Here is a tiny trained network, its code and every weight. The questions are about switching its units off for an input and a class, where a switched-off unit gives its printed mean instead of its output.

import numpy as np


def w(rows, s, z=0):
    codes = np.array(rows[::2]) - 128.0
    scale = np.full(codes.shape[1], s)
    scale[-1] = z or s
    return codes * scale


def norm(h):
    return h / np.sqrt((h * h).mean(-1, keepdims=True) + 1e-5)


def f(y):
    return y / 2 * (1 + np.tanh(0.7978845608 * (y + 0.044715 * y**3)))


def log_softmax(a):
    a = a - a.max(-1, keepdims=True)
    return a - np.log(np.exp(a).sum(-1, keepdims=True))


def net(x, mask):
    res = np.array(x, float).reshape(1, 5) / 4 @ E
    u = 0
    for l in range(2):
        y = f(norm(res) @ A[l][:, :-1].T + A[l][:, -1])
        res = res + np.where(mask[u : u + 9], y, B[l][:, -1]) @ B[l][:, :-1]
        u += 9
    return log_softmax(norm(res)[-1] @ U[:, :-1].T + U[:, -1])


A, B = {}, {}
E = w([
[206,53,158,136,254,105,129,136],'x0',
[155,134,128,127,121,108,119,109],'x1',
[128,113,125,141,125,157,118,129],'x2',
[145,163,199,234,103,79,94,149],'x3',
[123,40,123,115,3,100,187,132],'x4',
],0.0079)
A[0] = w([
[122,162,154,169,113,123,120,107,115],'0.n0',
[136,167,74,111,90,104,129,92,133],'0.n1',
[101,148,184,191,79,101,137,125,121],'0.n2',
[117,139,169,255,119,76,114,166,255],'0.n3',
[136,125,152,128,121,112,133,112,73],'0.n4',
[91,118,125,131,25,110,163,99,101],'0.n5',
[159,44,165,127,102,93,199,155,19],'0.n6',
[94,233,108,120,89,166,105,130,125],'0.n7',
[149,81,176,128,109,114,192,141,54],'0.n8',
],0.011,0.0043)
B[0] = w([
[185,118,114,135,126,124,147,165,156],'0.n0',
[118,60,127,138,137,82,120,153,161],'0.n1',
[183,195,140,67,98,207,102,137,191],'0.n2',
[205,121,125,168,126,104,200,191,246],'0.n3',
[106,120,87,145,104,136,142,143,124],'0.n4',
[32,149,215,160,155,158,194,98,211],'0.n5',
[163,151,5,116,110,191,19,157,174],'0.n6',
[174,124,2,95,142,171,55,149,211],'0.n7',
[122,166,88,94,125,161,103,136,154],'0.n8',
],0.0096,0.011)
A[1] = w([
[145,180,110,141,140,93,100,149,131],'1.n0',
[212,198,86,139,27,98,75,158,4],'1.n1',
[92,162,53,65,118,107,67,156,54],'1.n2',
[2,70,163,119,90,114,138,32,163],'1.n3',
[40,121,58,44,92,180,9,69,132],'1.n4',
[134,131,192,97,254,127,151,13,74],'1.n5',
[201,198,193,91,47,128,194,126,101],'1.n6',
[146,66,54,117,231,169,75,3,188],'1.n7',
[150,177,223,232,39,119,251,152,63],'1.n8',
],0.0071,0.0037)
B[1] = w([
[120,50,89,118,123,128,175,148,160],'1.n0',
[170,138,85,148,108,199,140,131,205],'1.n1',
[117,110,121,112,136,107,101,117,174],'1.n2',
[207,183,83,196,69,77,166,120,178],'1.n3',
[151,79,145,156,164,23,139,96,246],'1.n4',
[68,152,185,95,46,192,160,175,171],'1.n5',
[97,102,133,98,141,161,69,54,187],'1.n6',
[58,134,187,107,98,120,60,74,253],'1.n7',
[2,82,179,47,175,126,84,103,220],'1.n8',
],0.0097,0.0065)
U = w([
[110,86,62,106,158,50,38,57,173],'0',
[80,165,223,83,126,200,104,107,230],'1',
[222,158,59,149,127,194,109,177,139],'2',
[173,108,213,181,239,51,156,186,2],'3',
[93,154,101,196,71,68,251,53,50],'4',
],0.013,0.0031)

Each question gives the input, the list of numbers given to net, and the class t.
The units are the neurons (one row each of A and B). Each row of codes is followed by its name. A weight is (code - 128) times the scale printed after its matrix; where a second scale follows, it is the last column's (A, B and U).
mask holds one flag per neuron, layer by layer. A switched-off neuron (its flag False) gives its mean, the last column of its row in B, instead of its output. The means were averaged over made-up inputs and are rounded, as every weight is.
A unit's drop is (log p(t) with every unit on - log p(t) with that unit switched off) / (log p(t) with every unit on - log p(t) with every unit switched off).
The circuit of an input: a set's keep is (log p(t) with only the set's units on - log p(t) with every unit switched off) / (log p(t) with every unit on - log p(t) with every unit switched off). Starting from the 12 units with the biggest drops (on a tie, the unit counted first), units are removed one at a time, each time the one whose removal leaves the highest keep (on an exact tie, the one counted first), for as long as the keep stays at least 0.8.
circuit, biggest first: the units of the circuit, biggest drop first
top k neurons: the k neurons with the biggest drops, biggest first
k most important neurons of layer l: the k neurons of layer l with the biggest drops, biggest first
drop when u is switched off: that unit's drop, to one decimal
input [3,-2,-6,5,6], class 2: circuit, biggest first : (0.n6)
input [0,5,8,6,7], class 1: top 4 neurons : (0.n5, 0.n7, 1.n8, 1.n6)
input [5,-8,7,-2,-1], class 1: circuit, biggest first : (0.n3, 0.n7)
input [-1,-3,-6,-8,8], class 4: 2 most important neurons of layer 0 : (0.n7, 0.n5)
input [1,-6,-5,-6,0], class 1: top 2 neurons : (0.n7, 0.n6)
input [-8,2,-7,3,8], class 1: circuit, biggest first : (1.n8, 0.n5)
input [0,-4,5,-5,-7], class 0: circuit, biggest first : (0.n3, 1.n4)
input [1,6,-3,1,6], class 2: top 4 neurons : (0.n6, 1.n8, 1.n7, 0.n7)
input [-4,2,1,-1,2], class 4: top 2 neurons : (0.n5, 0.n3)
input [-3,6,8,-1,4], class 4: top 2 neurons : (1.n3, 0.n3)
input [-1,-4,-8,-3,4], class 4: 2 most important neurons of layer 0 : (0.n5, 0.n7)
input [-7,0,-2,1,0], class 2: 3 most important neurons of layer 0 : (0.n7, 0.n2, 0.n0)
input [3,0,-8,-6,-6], class 1: top 2 neurons : (0.n7, 1.n5)
input [8,3,-2,1,3], class 2: 4 most important neurons of layer 0 : (0.n6, 0.n5, 0.n7, 0.n1)
input [-6,-5,5,-7,0], class 0: top 2 neurons : (0.n7, 0.n3)
input [0,8,-4,-6,3], class 4: top 4 neurons : (0.n7, 1.n3, 0.n2, 0.n5)
input [-6,-6,-7,-1,-2], class 0: 2 most important neurons of layer 0 : (0.n7, 0.n3)
input [-2,8,3,4,4], class 1: top neuron : (0.n5)
input [8,-6,-2,-5,-6], class 1: top 2 neurons : (0.n3, 1.n5)
input [3,8,5,8,2], class 2: top 2 neurons : (0.n5, 0.n2)
input [-7,7,8,5,5], class 1: top neuron : (0.n5)
input [3,4,-2,-8,-8], class 1: 2 most important neurons of layer 0 : (0.n7, 0.n6)
input [5,5,5,-2,-5], class 1: drop when 0.n3 is switched off : 0.2
input [-8,5,7,-5,-8], class 0: drop when 1.n5 is switched off : 0.0
